[[125, 129, 127, 124, 139, 128, 117, 129, 134, 131, 141, 131, 122, 133, 126],
 [125, 113, 127, 119, 123, 126, 144, 135, 102, 127, 122, 121, 132, 123, 127],
 [123, 120, 125, 122, 138, 133, 125, 128, 122, 132, 131, 134, 123, 129, 134],
 [130, 119, 134, 131, 127, 130, 131, 127, 125, 128, 134, 133, 125, 122, 119],
 [128, 127, 120, 138, 133, 137, 126, 129, 144, 125, 124, 123, 134, 130, 107],
 [133, 142, 128, 129, 130, 130, 122, 129, 130, 131, 123, 142, 116, 125, 142],
 [126, 122, 125, 130, 127, 124, 137, 130, 125, 135, 125, 129, 128, 140, 135],
 [127, 123, 124, 135, 129, 143, 125, 131, 136, 122, 108, 134, 124, 128, 138],
 [127, 110, 131, 129, 127, 129, 110, 127, 139, 129, 131, 134, 135, 128, 123],
 [135, 134, 126, 127, 116, 137, 143, 127, 130, 125, 142, 123, 123, 130, 132]] | 123

[[138, 121, 152, 112, 151, 131, 126, 140, 135, 106, 125, 126, 110, 102],
 [139, 140, 112, 150, 119, 133, 111, 134, 126, 151, 136, 127, 116, 128],
 [124, 142, 125, 133, 129, 142, 105, 130, 141, 117, 125, 114, 125, 103],
 [104, 138, 115, 121, 112, 136, 124, 112, 140, 112, 118, 113, 155, 132],
 [128, 112, 133, 121, 128, 113, 154, 124, 114, 136, 131, 144, 135, 155],
 [119, 134, 105, 145, 106, 123, 134, 118, 118, 152, 132, 132, 144, 157],
 [153, 120, 140, 135, 143, 122, 129, 145, 118, 142, 138, 140, 100, 121],
 [147, 138, 117, 151, 125, 131, 111, 140, 122, 153, 139, 131, 106, 123],
 [136, 121, 151, 112, 150, 131, 127, 138, 135, 106, 124, 125, 112, 103],
 [131, 111, 133, 122, 128, 111, 156, 124, 111, 141, 132, 147, 134, 158],
 [153, 117, 143, 131, 145, 120, 133, 145, 116, 140, 138, 142, 99, 122]] | 142

[[146, 129, 148, 121, 135, 112, 141, 123, 133, 117],
 [126, 143, 137, 133, 149, 149, 117, 101, 118, 126],
 [150, 131, 148, 138, 151, 134, 139, 110, 122, 118],
 [142, 144, 145, 129, 142, 143, 124, 100, 126, 118],
 [109, 112, 126, 125, 131, 110, 141, 153, 125, 135],
 [120, 127, 119, 118, 110, 112, 127, 145, 133, 129],
 [150, 131, 147, 139, 151, 135, 138, 110, 121, 119],
 [140, 120, 116, 139, 146, 149, 121, 123, 117, 134],
 [147, 144, 128, 132, 126, 149, 116, 102, 129, 122],
 [111, 112, 114, 129, 116, 116, 130, 153, 128, 135]] | 153

[[129, 137, 136, 116, 147, 141, 132, 125, 127, 116, 127],
 [134, 123, 140, 124, 108, 111, 133, 130, 131, 130, 128],
 [131, 134, 141, 119, 123, 120, 144, 128, 129, 136, 112],
 [130, 118, 125, 136, 112, 121, 119, 127, 128, 113, 142],
 [131, 125, 120, 133, 108, 118, 136, 119, 129, 114, 133],
 [134, 122, 133, 117, 127, 123, 125, 135, 131, 137, 152],
 [132, 122, 118, 126, 119, 119, 131, 129, 129, 137, 150],
 [131, 127, 122, 117, 137, 133, 129, 128, 129, 124, 154],
 [131, 129, 143, 129, 115, 119, 135, 125, 129, 116, 111]] | 129

[[124, 129, 121, 132, 133, 119, 138, 136, 127, 127, 139, 129],
 [126, 128, 115, 146, 127, 134, 133, 129, 128, 127, 104, 127],
 [124, 127, 123, 146, 146, 120, 119, 122, 129, 122, 126, 124],
 [141, 115, 126, 131, 113, 135, 122, 136, 131, 116, 133, 125],
 [130, 135, 136, 133, 131, 120, 125, 116, 130, 128, 132, 128],
 [134, 137, 129, 114, 116, 127, 131, 134, 131, 135, 139, 130],
 [122, 137, 122, 132, 117, 126, 120, 125, 126, 143, 123, 121],
 [122, 130, 134, 121, 106, 127, 120, 116, 133, 127, 108, 124],
 [135, 152, 127, 128, 122, 142, 130, 127, 124, 120, 106, 135],
 [124, 131, 135, 109, 107, 114, 134, 141, 129, 125, 141, 137],
 [129, 105, 124, 135, 123, 125, 112, 141, 124, 124, 141, 128],
 [129, 141, 109, 127, 123, 131, 129, 128, 130, 132, 145, 117]] | 132

[[135, 116, 138, 130, 114, 137, 131, 137, 137],
 [142, 112, 132, 132, 112, 128, 118, 133, 131],
 [134, 141, 117, 134, 143, 124, 129, 117, 133],
 [133, 124, 138, 127, 120, 139, 140, 136, 140],
 [133, 134, 120, 137, 136, 126, 127, 122, 135],
 [124, 123, 129, 143, 124, 139, 133, 133, 146],
 [157, 122, 133, 114, 118, 122, 122, 126, 122],
 [149, 129, 122, 121, 131, 113, 114, 119, 113],
 [137, 134, 134, 114, 131, 123, 132, 127, 115],
 [134, 116, 130, 142, 116, 140, 129, 134, 150],
 [120, 118, 133, 144, 119, 143, 135, 138, 148]] | 135
